Below is a small trained network, with its code and all its weights. Each question gives an input and a class and asks what happens when units are switched off, that is, made to give their printed mean instead of their output.

import numpy as np


def w(rows, s, z=0):
    codes = np.array(rows[::2]) - 128.0
    scale = np.full(codes.shape[1], s)
    scale[-1] = z or s
    return codes * scale


def f(y):
    return np.maximum(y, 0)


def log_softmax(a):
    a = a - a.max(-1, keepdims=True)
    return a - np.log(np.exp(a).sum(-1, keepdims=True))


def net(x, mask):
    res = np.array(x, float).reshape(1, 8) / 4 @ E
    y = f(res @ A[0][:, :-1].T + A[0][:, -1])
    res = res + np.where(mask, y, B[0][:, -1]) @ B[0][:, :-1]
    return log_softmax(res[-1] @ U[:, :-1].T + U[:, -1])


A, B = {}, {}
E = w([
[126,134,128,136,133,128,130,124,126,130],'x0',
[147,138,121,131,119,136,122,159,152,136],'x1',
[86,114,5,125,130,125,80,157,101,170],'x2',
[136,62,85,197,137,180,184,143,131,56],'x3',
[111,143,129,140,120,118,150,108,104,129],'x4',
[116,117,154,198,70,86,47,149,119,75],'x5',
[102,142,132,139,108,116,161,108,96,133],'x6',
[8,175,133,87,144,126,139,140,202,65],'x7',
],0.012)
A[0] = w([
[220,120,132,154,95,134,94,96,63,174,128],'N0',
[167,166,214,163,80,178,160,51,202,112,74],'N1',
[146,131,168,98,135,71,101,146,100,165,80],'N2',
[107,111,163,184,140,114,97,145,140,129,35],'N3',
[129,99,41,157,116,111,105,129,133,202,115],'N4',
[109,157,110,205,92,94,83,177,109,115,102],'N5',
[81,187,104,74,183,151,185,120,193,72,129],'N6',
[72,166,15,126,107,139,66,126,95,140,131],'N7',
[81,105,36,87,130,124,93,132,80,156,133],'N8',
[37,140,132,124,165,123,125,137,103,118,110],'N9',
[145,151,110,156,163,129,83,98,148,119,4],'N10',
[125,96,154,190,62,33,65,119,135,87,74],'N11',
[105,135,41,69,217,197,196,115,136,196,102],'N12',
[162,139,186,87,122,178,85,70,149,53,45],'N13',
[123,174,143,65,124,77,53,126,86,166,110],'N14',
[104,146,112,114,99,55,108,104,220,73,106],'N15',
[149,102,137,139,149,155,151,186,130,56,48],'N16',
[45,150,137,99,116,151,110,144,163,101,134],'N17',
[209,133,139,128,173,172,147,112,56,193,115],'N18',
[206,67,150,153,74,96,140,106,121,178,135],'N19',
[148,109,147,166,133,143,103,106,96,174,96],'N20',
[83,105,165,183,79,77,90,146,114,109,76],'N21',
[140,108,121,187,102,83,84,175,117,43,64],'N22',
[99,165,204,73,89,124,74,153,123,215,100],'N23',
[158,46,62,210,117,137,219,164,158,19,72],'N24',
[95,62,65,148,127,132,155,161,113,112,99],'N25',
[178,125,224,104,142,115,233,146,180,119,92],'N26',
[153,142,120,82,189,164,220,133,112,176,76],'N27',
[105,133,39,110,167,108,96,169,116,112,109],'N28',
[199,150,203,100,92,139,163,80,162,58,89],'N29',
[131,142,66,49,98,173,185,97,142,170,54],'N30',
[190,100,227,93,126,51,191,110,186,80,73],'N31',
[95,125,46,120,128,118,104,175,123,150,103],'N32',
[143,192,137,59,123,45,80,106,139,148,79],'N33',
[151,192,166,92,132,29,58,95,145,208,98],'N34',
[218,54,104,144,92,71,117,92,53,187,147],'N35',
[126,64,97,196,164,201,168,83,112,53,57],'N36',
[44,157,123,73,89,102,150,153,196,82,157],'N37',
[181,176,254,156,109,138,151,108,160,93,114],'N38',
[118,97,119,183,134,212,174,193,105,85,99],'N39',
[104,125,101,111,96,127,100,129,119,173,86],'N40',
[30,163,147,119,162,113,126,124,149,93,131],'N41',
[153,157,193,163,155,164,144,147,110,111,92],'N42',
[94,138,176,208,84,86,36,157,106,101,85],'N43',
[119,109,91,142,54,74,33,112,105,75,74],'N44',
],0.0091,0.0034)
B[0] = w([
[80,125,213,171,166,238,132,234,150,26,226],'N0',
[142,131,91,129,36,106,81,43,115,114,209],'N1',
[160,152,91,133,167,166,192,103,112,121,173],'N2',
[113,115,120,113,123,141,139,145,120,204,153],'N3',
[99,102,101,188,47,158,58,107,81,118,194],'N4',
[149,87,140,40,126,98,67,140,173,199,191],'N5',
[63,99,182,141,178,137,141,227,187,97,222],'N6',
[58,115,91,209,39,114,63,73,36,121,217],'N7',
[134,120,121,151,9,122,55,43,81,83,205],'N8',
[96,111,177,168,165,150,111,134,146,91,178],'N9',
[115,92,109,107,121,118,143,127,136,116,131],'N10',
[151,91,200,52,147,55,121,160,199,190,216],'N11',
[138,51,200,39,110,43,106,112,196,214,233],'N12',
[116,139,162,138,80,94,113,124,12,125,175],'N13',
[199,227,34,174,180,115,220,108,68,122,209],'N14',
[91,137,177,163,123,141,176,158,199,108,194],'N15',
[168,160,81,128,153,147,171,112,72,118,168],'N16',
[103,109,167,177,96,221,150,245,144,61,202],'N17',
[50,77,203,105,156,182,111,222,218,87,214],'N18',
[79,111,243,210,180,217,152,208,187,113,212],'N19',
[91,108,118,151,149,192,136,174,149,81,172],'N20',
[138,79,173,66,154,143,162,136,179,223,192],'N21',
[119,117,161,50,153,122,157,132,171,176,196],'N22',
[214,199,9,91,184,127,217,71,65,50,213],'N23',
[215,223,46,60,212,152,206,109,37,68,239],'N24',
[179,196,78,166,128,128,136,74,28,120,182],'N25',
[161,89,98,128,61,109,16,101,97,136,218],'N26',
[132,38,196,17,111,56,165,176,220,237,203],'N27',
[49,108,75,157,85,125,70,71,57,88,187],'N28',
[64,119,55,166,21,114,52,61,117,146,211],'N29',
[139,76,193,34,127,86,89,108,172,169,185],'N30',
[114,102,70,162,60,148,42,71,99,154,217],'N31',
[122,95,128,174,91,138,58,51,51,132,188],'N32',
[139,166,42,103,214,144,213,101,65,109,205],'N33',
[214,193,55,127,190,165,253,81,62,124,230],'N34',
[45,91,174,199,148,184,127,198,177,54,245],'N35',
[173,163,56,100,164,130,231,85,70,124,212],'N36',
[54,134,196,194,181,187,138,230,158,32,228],'N37',
[55,154,56,164,49,156,23,93,89,166,230],'N38',
[179,234,80,123,177,64,214,85,99,130,197],'N39',
[82,136,113,145,118,133,97,54,74,109,163],'N40',
[92,112,193,159,138,178,127,178,162,69,210],'N41',
[109,112,147,137,56,163,112,62,110,153,172],'N42',
[137,33,169,55,193,42,156,122,231,226,221],'N43',
[104,110,162,32,100,52,114,103,214,196,205],'N44',
],0.0055,0.013)
U = w([
[99,135,172,196,153,158,122,249,154,68,253],'0',
[115,135,95,167,56,98,29,69,101,130,197],'1',
[188,204,78,108,192,108,209,105,106,107,41],'2',
[132,91,169,22,142,55,117,152,178,205,18],'3',
],0.014,0.0012)

Each question gives the input, the list of numbers given to net, and the class t.
The units are the neurons (one row each of A and B). Each row of codes is followed by its name. A weight is (code - 128) times the scale printed after its matrix; where a second scale follows, it is the last column's (A, B and U).
mask holds one flag per neuron, in row order. A switched-off neuron (its flag False) gives its mean, the last column of its row in B, instead of its output. The means were averaged over made-up inputs and are rounded, as every weight is.
A unit's drop is (log p(t) with every unit on - log p(t) with that unit switched off) / (log p(t) with every unit on - log p(t) with every unit switched off).
The circuit of an input: a set's keep is (log p(t) with only the set's units on - log p(t) with every unit switched off) / (log p(t) with every unit on - log p(t) with every unit switched off). Starting from the 12 units with the biggest drops (on a tie, the unit counted first), units are removed one at a time, each time the one whose removal leaves the highest keep (on an exact tie, the one counted first), for as long as the keep stays at least 0.8.
circuit, biggest first: the units of the circuit, biggest drop first
unit that matters most: the unit with the biggest drop
top k neurons: the k neurons with the biggest drops, biggest first
drop of u: that unit's drop, to one decimal
input [5,3,-1,-8,8,-7,-2,0], class 2: circuit, biggest first : N34
input [0,1,-8,5,1,-7,2,-8], class 0: top 3 neurons : N18, N19, N0
input [-8,-6,4,-4,1,5,-3,1], class 3: top 2 neurons : N43, N44
input [6,-7,-3,-2,6,-8,4,8], class 0: top 3 neurons : N37, N6, N41
input [0,-4,7,5,7,-8,-7,3], class 3: top 2 neurons : N12, N27
input [-1,-8,-1,-7,-5,3,1,6], class 2: top 2 neurons : N23, N34
input [4,1,7,1,-8,3,3,6], class 1: top 3 neurons : N7, N8, N32
input [-5,7,-5,-7,5,3,-8,6], class 2: top 3 neurons : N23, N34, N33
input [4,2,-5,-6,-1,7,-6,0], class 3: top 2 neurons : N43, N11
input [-4,-2,-6,0,6,0,-4,-5], class 1: top 2 neurons : N29, N38
input [1,-2,-7,-2,-7,7,-3,-5], class 1: top 3 neurons : N38, N29, N31
input [2,0,-8,-7,-8,-8,7,8], class 0: top 3 neurons : N6, N37, N17
input [-5,8,-7,2,8,-8,-7,3], class 3: top 4 neurons : N27, N12, N6, N7
input [0,-4,-5,6,8,5,5,-2], class 2: circuit, biggest first : N24
input [-1,-8,-1,-6,-6,-5,-8,5], class 2: top 2 neurons : N23, N34
input [-4,-4,-6,-4,4,0,-8,-7], class 0: top 2 neurons : N0, N19
input [-4,6,-3,3,-5,-4,-7,-1], class 3: drop of N34 : 0.1
input [-6,5,6,-8,2,2,2,5], class 2: drop of N23 : 0.1
input [-1,-1,6,-1,6,-6,-8,3], class 1: drop of N7 : 0.9
input [7,-7,-4,-6,-5,7,-7,-7], class 0: unit that matters most : N0
